a =
[[142 128 134 145 110]
 [114 145 146 116 128]
 [136 115 115 111 126]
 [146 141 150 106 118]
 [114 136 125 142 145]]
a[0,0] = 142
a[1,1] = 145
a[2] = [136, 115, 115, 111, 126]
a[4,2] = 125
a[2,2] = 115
a[4,0] = 114
a[:, 0] = [142, 114, 136, 146, 114]
a[:, 1] = [128, 145, 115, 141, 136]
a[1,0] = 114
a[3,1] = 141
a[4] = [114, 136, 125, 142, 145]

arr =
137  137  117  129
123  137  128  119
119  121  123  128
127  137  114  121
124  105  116  107
146  105  114  118
129  130  134  127
134  135  116  133
109  121  115  115
129  136  127  128
127  125  126  127
120  138  131  118
125  122  123  122
142  107  120  112
Rows and columns are counted from 0.
row 0 col 0 = 137
row 4 col 1 = 105
row 5 col 1 = 105
row 5 col 2 = 114
row 5 col 0 = 146
row 6 col 1 = 130
row 2 col 2 = 123
row 0 col 2 = 117
row 4 col 2 = 116
row 3 col 3 = 121
row 9 col 1 = 136
row 3 col 1 = 137
row 3 col 2 = 114
row 7 col 3 = 133
row 11 col 0 = 120
row 10 col 0 = 127

m = ((116, 136, 115, 128, 118, 140, 149, 119), (116, 99, 134, 105, 125, 119, 152, 135))
Indices start at 0.
(0, 0): 116
(0, 6): 149
(0, 2): 115
(0, 3): 128
(1, 3): 105
(1, 1): 99
(1, 0): 116
(0, 7): 119
(1, 4): 125

grid = [104 106 116 154 107 104 118 103 106 125 120  99]
grid[0] = 104
grid[10] = 120
grid[9] = 125

X =
[[124 127 124 122 141 119 131 140 126 122 132 123]
 [129 131 130 130 128 131 128 129 128 130 128 130]
 [127 133 132 132 129 132 126 130 126 131 126 132]
 [135 131 133 134 118 140 129 119 133 134 129 133]
 [112 140 136 135 142 126 115 143 113 133 116 136]
 [128 121 116 114 145 112 139 142 131 115 139 115]
 [150 119 122 123 112 137 145 111 147 126 144 123]
 [115 141 139 139 136 132 114 138 114 136 115 139]
 [119 139 137 137 133 133 117 135 118 135 118 137]
 [125 128 124 123 140 120 131 139 127 123 132 123]
 [120 139 138 139 130 136 118 132 119 136 118 139]
 [135 125 124 124 127 129 136 127 135 125 136 124]
 [127 129 126 126 135 125 130 135 127 125 130 126]
 [118 136 133 133 138 127 121 138 119 131 121 133]]
X[0,0] => 124
X[0,8] => 126
X[3,3] => 134
X[7,10] => 115
X[9] => [125, 128, 124, 123, 140, 120, 131, 139, 127, 123, 132, 123]
X[5,0] => 128
X[3,4] => 118
X[8] => [119, 139, 137, 137, 133, 133, 117, 135, 118, 135, 118, 137]
X[7,2] => 139
X[6,5] => 137
X[10,11] => 139
X[6,4] => 112
X[10] => [120, 139, 138, 139, 130, 136, 118, 132, 119, 136, 118, 139]
X[9,0] => 125
X[10,4] => 130
X[5,11] => 115
X[12,6] => 130
X[9,6] => 131
X[12,10] => 130
X[:, 9] => [122, 130, 131, 134, 133, 115, 126, 136, 135, 123, 136, 125, 125, 131]
X[6] => [150, 119, 122, 123, 112, 137, 145, 111, 147, 126, 144, 123]
X[12,2] => 126
X[3,5] => 140
X[9,8] => 127
X[6,0] => 150
X[11,10] => 136
X[12,1] => 129
X[3,0] => 135
X[13,2] => 133
X[0,6] => 131
X[8,4] => 133
X[4,2] => 136
X[5,8] => 131
X[13,10] => 121
X[13,6] => 121
X[5,7] => 142

A =
[[127 116 132 123 125 124 115 131]
 [126 115 123 136 119 137 121 134]
 [134 128 138 139 126 130 143 139]
 [128 123 136 119 129 123 111 129]
 [125 128 130 123 124 134 119 116]
 [132 119 113 126 127 131 113 136]
 [135 128 133 140 142 127 120 146]
 [130 122 128 135 127 148 131 143]
 [125 137 127 125 139 124 113 115]
 [127 120 135 113 124 135 115 106]
 [119 130 114 123 122 118 139 139]
 [136 136 123 125 125 110 108 121]
 [133 127 132 130 137 124 118 121]
 [137 134 124 126 145 128 114 125]
 [134 130 122 121 143 127 126 150]
 [139 120 138 124 126 127 131 103]]
A[-16, -8] -> 127
A[:, -2] -> [115, 121, 143, 111, 119, 113, 120, 131, 113, 115, 139, 108, 118, 114, 126, 131]
A[6, 5] -> 127
A[0, -2] -> 115
A[9, 5] -> 135
A[7, -4] -> 127
A[4, 4] -> 124
A[-11, 2] -> 113
A[5, 6] -> 113
A[-1, -8] -> 139
A[:, -6] -> [132, 123, 138, 136, 130, 113, 133, 128, 127, 135, 114, 123, 132, 124, 122, 138]
A[:, -8] -> [127, 126, 134, 128, 125, 132, 135, 130, 125, 127, 119, 136, 133, 137, 134, 139]
A[9, 0] -> 127
A[6, -7] -> 128
A[-16, -1] -> 131
A[-4, 4] -> 137
A[-2, 6] -> 126
A[:, 3] -> [123, 136, 139, 119, 123, 126, 140, 135, 125, 113, 123, 125, 130, 126, 121, 124]
A[-12, 1] -> 128
A[15, -5] -> 124
A[14, -3] -> 127
A[-1, 1] -> 120
A[3, 0] -> 128
A[:, -3] -> [124, 137, 130, 123, 134, 131, 127, 148, 124, 135, 118, 110, 124, 128, 127, 127]
A[-5] -> [136, 136, 123, 125, 125, 110, 108, 121]
A[:, 1] -> [116, 115, 128, 123, 128, 119, 128, 122, 137, 120, 130, 136, 127, 134, 130, 120]
A[-13, 6] -> 111
A[14] -> [134, 130, 122, 121, 143, 127, 126, 150]
A[11, -8] -> 136
A[-14, -5] -> 139
A[-6, -8] -> 119
A[8, 3] -> 125
A[10, -5] -> 123

x =
[[132 134 135 126 133 129 118 124 133 119 130 123]
 [124 130 114 121 120 121 118 127 132 124 132 123]
 [126 127 126 122 125 122 127 129 125 129 127 130]
 [125 128 116 125 112 121 123 133 127 128 135 124]
 [130 133 134 130 136 133 130 127 128 123 118 126]
 [126 134 130 127 105 118 122 139 122 131 130 129]
 [126 124 116 125 127 122 129 127 128 126 129 125]]
x[0][0]: 132
x[2]: [126, 127, 126, 122, 125, 122, 127, 129, 125, 129, 127, 130]
x[0][11]: 123
x[2][7]: 129
x[0]: [132, 134, 135, 126, 133, 129, 118, 124, 133, 119, 130, 123]
x[6][2]: 116
x[:, 3]: [126, 121, 122, 125, 130, 127, 125]
x[4][1]: 133
x[1][1]: 130
x[4][5]: 133
x[2][4]: 125
x[6][5]: 122
x[6][11]: 125
x[3][2]: 116
x[:, 1]: [134, 130, 127, 128, 133, 134, 124]
x[5][8]: 122
x[1][0]: 124
x[:, 8]: [133, 132, 125, 127, 128, 122, 128]
x[3][9]: 128
x[3][6]: 123
x[4][2]: 134
x[0][10]: 130
x[2][6]: 127
x[:, 5]: [129, 121, 122, 121, 133, 118, 122]
x[2][0]: 126
x[1][2]: 114
x[:, 0]: [132, 124, 126, 125, 130, 126, 126]

data =
[[122 131 146 126 131 117 121 122 127 115]
 [124 132 149 130 130 116 122 123 127 114]
 [124 125 128 123 128 127 124 125 128 125]
 [126 135 152 133 130 115 125 125 128 114]
 [124 132 149 129 131 115 122 122 128 114]
 [125 132 147 130 130 117 123 124 127 116]
 [123 131 147 127 131 116 121 122 127 114]
 [124 134 151 130 130 114 122 123 127 113]
 [127 127 129 127 128 127 127 127 128 126]
 [124 134 153 131 131 114 122 123 128 113]]
data[0][0] = 122
data[-4][-8] = 147
data[7][-8] = 151
data[-5][-2] = 127
data[1] = [124, 132, 149, 130, 130, 116, 122, 123, 127, 114]
data[:, 2] = [146, 149, 128, 152, 149, 147, 147, 151, 129, 153]
data[-7][4] = 130
data[:, 5] = [117, 116, 127, 115, 115, 117, 116, 114, 127, 114]
data[6][-10] = 123
data[2][4] = 128
data[9][8] = 128
data[-5] = [125, 132, 147, 130, 130, 117, 123, 124, 127, 116]
data[:, 7] = [122, 123, 125, 125, 122, 124, 122, 123, 127, 123]
data[1][-6] = 130
data[5][-8] = 147
data[0][3] = 126
data[9][9] = 113
data[4][9] = 114
data[4] = [124, 132, 149, 129, 131, 115, 122, 122, 128, 114]
data[-10][2] = 146
data[-6][0] = 124
data[0][9] = 115
data[8][-2] = 128
data[-10][-2] = 127
data[1][-9] = 132
data[-7][0] = 126
data[:, -6] = [131, 130, 128, 130, 131, 130, 131, 130, 128, 131]
data[0][4] = 131
data[-10] = [122, 131, 146, 126, 131, 117, 121, 122, 127, 115]
data[-9][-7] = 130
data[:, -7] = [126, 130, 123, 133, 129, 130, 127, 130, 127, 131]
data[3][6] = 125
data[-4][-9] = 131
